In the rows, zero is written as 128.
Each row has a class, written as a number after it.
[ 96 191 115  93 122 131 117 149 169  93 113 132 119  86 168 152 146  97
 138 124 102 147 103 109 116 157 123 122 179 154  94 186 149 151 114 128
 128 144 125 158 101 114 132  92 113 153 133 149 114 164]
0
[140 136  72 134 143 124 142 134 125 152 100 158 122 110  97 144 100  98
 158 154 104 100  93 144 121 144 134 158  67 181  63 150 162 162 138 130
 123 135 135 154 104 153 124  56 163 162 110  60  78 158]
6
[ 63 165  93 151  52 135 117 185 129 115 115 100 143  97 171 110 116 108
 161 102 103  99  63 104 124 137 111 122 197 126 119 134 124 152  73 127
 125 142 101 109  97  86 114  97  94 123 172 135  43 181]
5
[ 79 157 101 154  94 138 109 179 130 120 111 121 135 108 141 139  88 145
 141 144 143 117 139 121  86 130 120 146 163 145  99 152 129 177  92 150
 127 147 149 115 166 104 122 120 112 139 154 126  87 155]
2
[168 151 145 156  88 112 127 106 115 157 156 113  75  83 113 114  85  99
 117  95 146 152 149  90  95 136 126 123  83 105 120 153 121  91 114 125
 118 108 192 175  96 150 121 205  87 152 127 121 100 143]
8
[136 147 157  78 169 121 111 159 122 194  73 178 124 123  91 142  16 116
 154 115  95 128  89 136 145 121 150 128 132 159  70 117 171 149 131 161
 158 142  99 104 132 135 155  72 128 103 125 101 126 114]
3
[118 155  95 153 120 111 115 193 127 150  62 121 117  61 194 145 122 143
 166 118  77 115 131  95  98 128 184 145 132 136  76 185 203 149  87 116
 116 152 153 133 145 120 164  91 140 157 127 125  90 163]
1
[131 147  90 113  94  97 141 111 114 115 127 100 128  83 145 102 106 111
 159 131 106 142 102 138 121 127 121 116 139 123 108 169 181 145 104 140
 122 177 130 146 148  86 158 133  94 181 151 144 147 200]
4
[101 175 120 155 112 129  94 157 127  93 117  86 169  94 186 131 127 111
 169 111 111 137 115 114 118 133 108 123 172 139 109 160 157 103 116 142
 116 144 164 109 140  94  98  91 117 166 147 142  83 152]
0
[122 147 139 129  90 151 127 146 122 133  98 150 127  86 144 141  62 121
 137 107 109  99 158 105 120 132 138 125 162 158 104 182 176 137 108 140
 144 166 160 136 122  98 151  78 120 131 139 167 132 185]
2
[ 83 173 106 136 112 121 116 166 151 109 100 137 158 103 106 109 137 101
 155 129 126 147  36 113 126 141 123 102 138 109 115 128 213 147  84 115
 128 140 105 136 126 132  91 131 115 136 155 130  85 168]
5
[107 124 157 121 107  60 108 152 156 104 125 182  96  70 150 162  82  99
 134 131 148 115  97 118 113 139 134 100 195 120 125 213 155 131 126 130
 157 161 118 111 163  64 174  47 120 147 140 156  98 147]
2
[130 134 111  78 189 136 122 153 101 137  98 205  98 105 135 111  80  90
 153 104 126 127 123 119 119 164 159 125 113 174  96 189 171 131 145 156
 129 122 120 132 124 165 183  79 149 119 139  86 110 115]
7
[ 98 171 142 219  43 124 140 123 115 167 107  83 152  89  95  77  97 136
  82  66 105 121  97 144 130 103 173 138  85 103  82 113 109  81 115 126
 117  85 154 163  92 124  65 183  84 166 148 116 152 152]
4
[ 77 163 113 147 156  90  83 161 134 119 148 154 109 100 135 108 148  78
 129 168 105 152 134 147 106 156  84 115 182 110 127 185 187 137 139 162
 124 139 153 133 170  74 138 122 120 169 135 130 123 150]
4
[103 142 118 146  92 131 145 149 125 107 105 151 110  94 138 127 123  97
 144 137  97 134  92 102 118 142 109 118 194 126 117 210 199 141  92 128
 114 166 136 129 125  93 109  69 151 182 143 166  68 187]
2
[128 178 124 132 131 149  49 145 120 180 127 157  59 133 121 117  90 126
 135 100  60 156 187 129 127 161  98 159 118 135  83 131 138 144 145 128
 126 132 104 149 114 150 178 132  96 113 133  76  93 126]
4
[ 97 156 140 190 124 145  87 196 133 173 113 122 101  77 140  83 139 137
 132  75 123 142 147 109  95 154 155 144 107 132 133 131 137  53  97 100
 148 116 166 167 100 139 114 140  81 116 146 110 125 135]
8
[117 117 119 154 113  68 120 161 153 135 128 129 104  53 172  96  56 106
 162 138 123 112 103 100 111 118 136 133 121 136 101 147 156 139  91 131
 126 152 150 131 119  83 165 107  87 137 185 116 134 171]
6
[112 124 124 173  90 148 116 148 151 173 160 141 131 124  91  99 114 129
 110 120 169 139 105 111  97 150 134 127 105 152 115  73  65 113 103 148
 122 105 159 164 112 145  89 188 123 128 141 104 135 139]
7
[138 128 152  98 152 132 122 100 136 119 115 175 104 128 113 134  73 124
 135 111  91 167  64 149 149 148 121 151 122 146  95 168 186 159 141 153
 160 164 120 133 152 170 107  27 200 157 122  91 123 120]
9
[105 162 167 130 187 121 102 150 163 167 115 158 109 130  83 142  47  98
 150 154  94 111 135 114 175 162 107 103 102 114 116 114 180 152 129 138
 168 145 148 133 150 118 136  66 111 101 110 120 173 150]
3
[153 180 147  91 165 117 113 178 140 158  80 246  67 133 141 104  66 108
 146 127 103 145 148  92 114 162 124 125  93 163  84 132 155 146 131 137
 138 118 106 157 124 164 133  74 101 175 127  84 132 116]
4
[171 134 146 116 144 130 106 135 126 138 118 171  83 142  78 136  73 151
 143  96 129 141 100 137 133 159 136 129 110 112 102 174 189 133 105 128
 128 130 122 123 144 190 104  86 104 162 129 104  81 132]
2
[113 130 150 179  76 100 127 146 161 168 146 107  92  79  91  57  55 148
 104  77 130 125 126 104 122 132 133 137  79 122  99 102  89 124  62 113
 139 135 133 157 103 134 118 150 113 131 127 159 116 114]
8
[143 138 165 163 119 120 111 148 115 143 175  70 126 105  86 103 130 121
  76  71 169 159 197 115  90 160 144 130 112 143 139 110  88  82 107 130
 143 128 162 138 147 163 127 192 112 132 103 154 134 106]
8
[122 180 141 158  99 159 132 151 110 119 111  85 126  89  66  75  68 137
  93  92 138 117 211  92 129 140 127 137 112  69 111 137 115 126 117 142
  90 112 175 173 105 145  98 204 142 159 161 125  76 138]
9
[ 85 154 111 191 115 144  84 171 139 164 107 131 108 110  87  61 121 108
 145  85 137 105 149 108  96 160 106 100  45 127 142  75 140  73 114 119
 141  92 187 177 145 149  60 212 106 127 158 115  84 124]
5
[ 83 107 154 184 100 125 101 135 176 150 194 136 115  95  81 122  96 144
 105  94 146 105 143 137 113 144 126 119  82 126  99  85 109 107 106 132
 161 120 195 153 102 159  52 160  89 136 146 102 165 151]
6
[191 135 157  93 144 117 100 122 152 147 111 198  85 125  89 116  32 122
 178 113 116 167  72 119 128 131 122 144 132 155  91 134 178 171 141 137
 147 127 136 127 109 144 137  85 115 149 112 106  91 137]
8
[149 190 165 107 116 161 110 138 126 161 110 182 135 120  95 113  55  90
 162 118 121 152  96 109 131 163 117 129 154 158  84 175 199 141 116 148
 136 129 137 109 135 156 123  36 128 132 129 110  74 131]
1
[ 87 110 146 150 105  90 113 130 140 133 131 176  99  85 193 130 100  96
 164 115 105 137  94 109 121 138 112 119 180 133 105 194 135 120 111 178
 139 151 157 143 168 110 152  75 152 161 175 105  83 130]
7
[107 124 113 142 118 124 140 106 150 118 158 198  87 104 108 151 132  77
 130 123 142 105  87 118 103 108 118 139 186 120 115 211 182 136 110 127
  94 149 146 131 102  97 118 120  96 111 151 146  44 138]
2
[ 94 165 128 115  85 118 160 119 166 106 154 121 105  58 157 115 140 137
 159 132 180 132 141  77 130 115 164 119 171 121  82 178 132 135 133 129
 129 153 145 172 121  92 100 137 129 146 126 159  97 152]
0
[103 133  92 136 102  93 119 118 166 102 133 148 114 105 168 117  88 119
 177 139  97  97  98 115  99 159 104 148 170 125 134 145 152 175 134 140
 144 168 147 137 127 104 152 137 143 147 168 118 124 119]
9
[ 96 158 140 185  77 138 140 151 142 151 173 115 110  96  86 110 119 109
 127 115 118 132 168 109 104 151 114  96  98 130 126 118  71  77 136 133
 163 132 146 174  84 128 115 185 133 176 134 135 103 144]
9
[105 200 125 120 110  99 105 164 114 116  89 126 112  85 152 123 120  78
 147 110 128 121 123  99  88 130 136 110 139 130 105 179 154 120 105 131
 110 141 155 123 195  84 127 117 108 181 148 143  85 169]
4
[118 176 128  83 169 156 128 161 109 155 117 161 122 114  64 141  61 135
 146 117  94 127 150 141 154 135 142 134 128 110  65 156 176 159 110 136
 190 136 122 142 111 132 160  70 139 109 134  80  81 141]
3
[120 159 113 145 116  99 110 149 115 130  98  95  93  91 167 157 108  76
 135 129  97 132 111 113 131 150 131 142 144 126 128 205 159 151  84 137
 137 168 136 123 147  88 131  93 128 147 108 119  60 132]
8
[ 78 120 107 137 121 120 122 136 125  95 116 115 143  96 163 165  90 131
 182 137 120 121 116 144 128 119  75 106 153 116  98 129 173 118 110 137
 138 156 161 111 142  56 130  69 105 143 171 139  80 149]
3
[ 75 153  92 213  59 134 108 134 125 132 120 114 152 103 115  95  79 116
 150 103  98 117 117 110 120 175 143 101  81 110 114  85 124 147 115 130
 153 129 157 148 124 156  97 203 109 112 144 125 121 143]
5
[160 185 178  69 128 109 111 102 158 155  98 184 115 131 121 107  87 125
 145 103 117 129 179 148 141 151 156 162 148 171  76 171 216 174 137 135
 152 153 139 134 160 188 137  32 124 133 114  83 163 142]
1
[179 131 147  87 172 144 130 129 163 163 102 190  91 142  55 138 106  90
 166 146  84 151 133 146 155 122 113 150 118 126  91 143 166 188 135 132
 135 146  87 158  78 166 122 121 162 153 135  53  41 119]
9
[131 121 147 218  63 133 122 148 140 155 183  82 102 112  52  85  81 127
 101 110 141 132 154 124 139 139 113 126  72 130 121  58  58 114 116 137
 148 103 153 150 108 134  62 196 113 132 143 113  93 154]
6
[ 99 165 103 184  97 149 102 124 154 181 159  95 104 105  93 116  88 154
 129 103 133 107 120 106 124 156 125 132  74 112 119 143 121  94 117 117
 117 106 182 181 117 146  95 186 119 155 118  98 111 122]
7
[135 136 131  98 186 165  90 162 149 160 146 186 109 148  87 122 113 146
 110 122 145 131 131 141 140 136 126 157 133 155 110 192 181 125 125 163
 170 141 131 165 108 175 136  89 130  92 113  76 108 111]
2
[126 178 122  82 149 154  89 146 113 152 109 166 135 127  60 104 102 100
 131 106  90 157  68 124 149 193 106 112 107 118 106 111 186 156 112 157
 182 159  74 145 156 173 124 120 151 107 121  85 117 129]
4
[113 164 144 155  86 125 133 146 119 129 114 116 131 122 101  96  71 134
 122  71 134 149 169 149 122 120 141  86  90 149  99 131 123  78 129 136
 169 110 188 158 147 176  99 164  98 163 134 150 135 160]
3
[103 136 153 159  91 121  97 138 153 137 151 119 150 109  46  97 102 125
  88  99 193 152 144 111  87 151 136 101  83 123  91 119 100  89  96 107
 147 111 165 155  65 151 133 199 109 169 123 141 130 120]
8
[182 171 180 113 125 109 124 130 163 134 121 227  75 122 107 113  62 105
 127 110 124 161 136 103 159 189 141 150 132 148 105 151 195 168 110 130
 148 144 107 167 125 177  94  73 156 139 124  79 105 106]
7
[112 166 134 159  81 103 101 173 129 111 101 137 146  98 138 107  82 117
 144 117 120 153 110  98 118 128 143 129 196 133  94 234 180 125 102 154
 139 167 124 130 123 122 165 120 138 170 153 131  47 135]
2
[125 147  90 180  95 110 131 169 121  98 122 112 121  82 164 113 127  90
 163 158 110 133 136 134 141 136 131 113 153 109  99 154 142 160  95 132
 127 128 162 126 142  81 117  78 103 138 149 140  52 197]
6
[128 140 133 119 127 140 139 107 131 157 109 218  92 150  87  91  54 152
 148 129  84 160 127 118 165 119 116 147 105 165  73 140 177 159 134 158
 166 159 104 150 140 143 159  32 145 143 121  94 115 143]
1
[141 184 150 123 169 107 109 145 122 141 140 187 124 135  84  91 107 112
 135 124 117 166 107  97 143 142 134 130 120 140  97 111 156 121 175 155
 136 123  84 138 129 180 148 103 143 117 108  97 132 144]
0
[157 138 162 169  94 100 120 137 164 173 139  74  88  96  95  87 101 111
 118 110 146 146 154  87 114 162 114 127  94 129 115  85 107 118 122 146
 123 127 166 180 117 152  92 202 134 188 127 102 116 145]
9
[115 174 115  90 126 172  93 117 120 141  97 220  96 135  94 129  59 126
 161 112  65 159 122 113 138 161 144 136  95 145  69 117 204 163  99 131
 142 182 111 134  59 137  70  91 117 142 130  70  97 137]
5
[ 77 192 118 170  69 152 126 128 133 154 121 126  79 105 105  88 114 127
 140 143 109 142 204  72 123 170 129 107  64 116 115 114 136 106 124 115
 129 129 146 191  80 127  91 229 148 172 143 110 139 153]
7
[133 129 114 196  61 107 123 131 132 158 140 170 106  93  51  86  47 105
  97  85 121 106 128 117  90 136  99 114  93 126 119 117 125 116 103 121
 144 125 178 155 121 119  73 173 131 169 124 131  72 148]
2
[ 59 160  76 147  99 131 139 185 130 133 122 160 151 105 143 149  96  85
 133 145 118 115  72 131 124 146 102 116 193 148 111 226 199 132  91 121
 156 162 130 147  83 119 144  83 129 139 137 122  87 164]
3
[107 165 154 213  94 142 120 133 152 119 146  84 151  94 101 113 139 125
 140 103 124 146 138 109 127 158 132 132  83 120 105  74 107 116 137 142
 137 106 183 188 125 158  69 166 116 132 142  96  99 153]
5
[113 122 106 140 106 103 130 155 130 114 115 158  94 107 184 133 157 129
 147 174 128 140 158 106  85 165 136 126 140 138  99  85 154 149 116 148
 136 161 133 146 100  92 132 139 156 158 151 135 149 157]
9
[ 81 182 152 137  76 142  83 143 178 101 145  82 163 114  95  76  86 123
 106  61 136  95  92 120 119 135 123 115  68 123 110 108 108 114  61 107
 155 108 170 135  68 141  60 157 115 123 167 130 125 137]
5
[146 197 155 114 121 142 122 152 123 176 110 150 131 133 128 110  88 154
 156 128  68 139 164 147 159 140 145 158 123 130  79 126 121 145 129 176
 186 135  81 165 125 142 142 103 116 130 142  66 120  88]
4
[163 157 121  58 166 126  96 139 134 188 100 176 113 116 112 110 101  86
 147 120  97 145 133 145 128 177 138  99 108 134  68 128 154 141  70 152
 128 131 107 133  99 149 145  96 119 132 123  99  91  94]
7
[ 92 169 114 118  79 134 102 155 134  82 135 115 142  87 149 104 124  88
 149 125 139 132 140 130 113 156  83 108 162 119  88 150 178 166  70 135
 103 141 161 128  98 111  87 103 121 140 167 142  51 188]
5
[ 92 138 175 126 108 156 125 133 121 111 123 129  93 100  80  88  86 136
 106  88 156 129 163 128 118 126 149 123  94 146 121 152  72  91 164 125
 120 103 176 144 104 136  99 106 135 154 121 152 155 179]
8
[114 137  94 160  87 104  91 131 130 144 163 155 107  98  59 120 106 126
 104  81 150 121 156 135  87 196 133  93  51 115 103  87 100 112 107 123
 141 121 150 175 124 182 123 221 123 142 126  99 109 138]
7
[ 97 130  87 153 109 136 127 160 137  80 138 164 127 108 122 148 141 110
 143 127 107 126  59 137 109 125 116 143 143 153  98 149 148 151  92 137
 134 126 120 136  86  76 138 118 172 135 171 127  35 152]
7
[117 163 117 115  95 132 147 159 123 104 107  98 129  81 181 107 121  72
 173 143 144 156 131 132  82 125 139 138 141 169 100 213 137 152  68 119
 120 145 149 123  99 118 142 114 110 154 169 139  81 157]
8
[154 138 118  94 150 112 151 123 117 141 107 150 116 113  75 141  52 140
 154 124 110 126  95 142 138 141 117 135  99 141  72 150 199 144 131 148
 151 142 139 167 125 152 152  83 161 166 128  98 107 153]
3
[101 122 120 182 130 131 105 146 149 179 149 113  89  97  81 117 133  92
 108 103 119 143 152 112 116 197 125 119 110 141 123  87  88 128 127 114
 128 126 116 161 120 154 120 180  93 122 116 115 137 140]
0
[117 155 109 146 110 116 134 144 147 117 107 142 110 101 143 143 112 104
 150 118  99 125  82 126 127 118 126 120 170 126 137 207 157 119 126 131
 144 137 143 141 125  92 112  96  76 170 134 114  70 158]
2
[ 91 148 126 164 119 146 126 128 154 182 145  41  99  87  99 112 106  97
 139 105  96 133 152 143 116 126 122 112  88 117 122 165 107  93 114  94
 120 117 199 157 104 139  87 193  97 158 132 115 123 153]
3
[112 143 131 173  82 201 132 107 105 143 142 143  82 133  52 138  92 132
 107 105 104 108 176  85 135 161 130 119  95  92 121 132 109 122 129 115
 145 119 172 153  88 128  74 163 141 141 118 127  96 164]
2
[148 196 156  78 130 142  90  87 147 132 111 174 136 127  71 115  50 103
 171 136  82 157  95 112 123 139 123 139 120 106  66 149 178 174 106 145
 173 140 122 123 106 122 174 117 136 106 174  93  94 105]
2
[ 91 147 121 214  92 122 104 132 153 137 162  81 126 101  93  92  86  93
  95  95  95 113 178 128 107 145  90 108  62 154 127  56  82  94 121 122
 141 109 187 132 111 105  80 187  82 137 132 151 138 127]
6
[153 176 184  86 157 140  87 129 111 135 122 169 112 149  77  68  97  98
 177 114  95 144 191 149 148 166 130 138 116 116  90 128 214 153 104 128
 140 139 109  93 115 164  97  78 165 123 163  93  79 109]
5
[117 115 161 191  87 128 146 140 117 165 152 106 122  78  63  69 112 119
  91  85 157 134  84 119 111 155 116 134 108 104 156 106  79  65 109 144
 120 110 158 185 124 152  84 158 116 132 152 121 131 156]
8
[131 178  80 128  85 141 145 161 111 139 140 137 133  98 173  96 106 119
 178 113  98 132 138 129 120 117 144 111 162 150 111 224 145 112 116 148
 124 176 136 133  95 168  99 118  95 151 103 125  57 156]
2
[ 75 173  49 121  86 129 127 137 103 100 141 116 186 113 116  90 107  94
 133 149 162 101  82 113 117 123  94 104 136 135  97 185 176 149 103 153
 115 153 151 101 115 110 134  99 145 139 110 128  71 183]
1
[111 163  91 168 111 140 133 147 128 111 129 121 158  87 162 120 115 103
 158 143 127 117 105 108 110 134 144 165 161 144  76 171 173 168  81 135
 122 158 164 120  93  86 126  64 106 113 146 102  77 169]
2
[ 99 147  99  97 124 116 180 131 109 124 100 107  78  83 163 133 111 114
 170 117  96 132 100 130 132 135 126 103 138 134 104 186 149 111 130 129
 124 140 126 159 138 120 168  70  99 153 151 145 112 189]
3
[ 86 136 173 183  99 111  88 127 174 158 181 122  99 116  63  99  57 118
 105 118 153 167  99 104 107 141 121 120  71 135 127 163 135 128  90  99
 137 151 159 106 174 164  91 136 141 167 122 121 161 146]
1
[ 50 185 134 173  72 144 116 138 115  95 143 106 105  94  88 103  85 134
 132  81 139 123 182  96 100 153 154 104  65 118 104 134 127 123 135 106
 138 112 147 107 128 163 124 199  96 120 159 136 129 158]
1
[ 94 137 112 186  98 139 113 153 137 154 180  88 116  90  82  91 112 116
 132 112 158  88 172 103  91 153 133 135  54 133 122  93  81 103 124 131
 151 114 191 165  97 156  75 235 115 123 160  64 115 143]
6
[104 191 149 165  72 153 135 124 153 124 138 135 122 127 108  99  97 107
 116 116 143 132 173 121 108 148 123 111  59 177 120 140 136  99 107 125
 173 115 189 154 118 137  68 143 104 156 134 137 153 135]
1
[ 81 121  75 145 128 109  93 162 139 118 119 108  99  69 197 114 117  94
 185 141 119 123 117 108  95 124 121 125 138 136  88 173 160 146 107 138
 132 131 187 127 131  92 158 129  96 135 182  99  81 173]
6
[152 120 126  89 150 129 104  95 145 136 105 150 143 144  74 120  74 141
 177 109  95 119 123 143 148 140 119 121 115 128 103 139 169 144 138 134
 164 146 133 152 140 129 176  90 135 169 139 108 103 123]
5
[123 164 155 106 142 128 139 125 174 151 134 196  95 114  88 123  88 105
 177 144 129 176  54 134 123 120 137 140 148 140  77 195 194 165 127 129
 141 144 115 143 126 164 120  68 139 169 145  96  95 144]
9
[ 81 145 138 150 101 132 142 162 149 118  93 175 125  93 144 128  88 106
 139 112  86 124 130 104 121 105 137 109 204 127  80 207 181 166  98 133
 104 144 147 110 105 129 113  90 109 170 138 175  86 173]
2
[ 48 144  98 144 109 102 154 169 138 130 129 120 117  62 153 127 120  96
 158 144 143 113 104 106 103 141 139 105 146 169 109 173 135 113 144 158
 134 151 114 138 139 118 136 137 103 146 150 134 109 132]
6
[ 80 183 139 175  85 119 131 128 119 161 143  88  80 100  75  49  82 128
  58  70 136 163 128  90 115 113 118 140  72 119  80 144 130  98  61  99
 125 105 161 146  97 128  87 116 110 190 109 132 112 158]
8
[128 155 135 206  72 114 119 145 112 143 144 114 135 116 101  98 132  92
 105  93 124 125 185 105  92 141 135 124  85 136 135 107 104  95 111 135
 134 145 154 151 130 179 104 221 116 120 139 114 115 158]
2
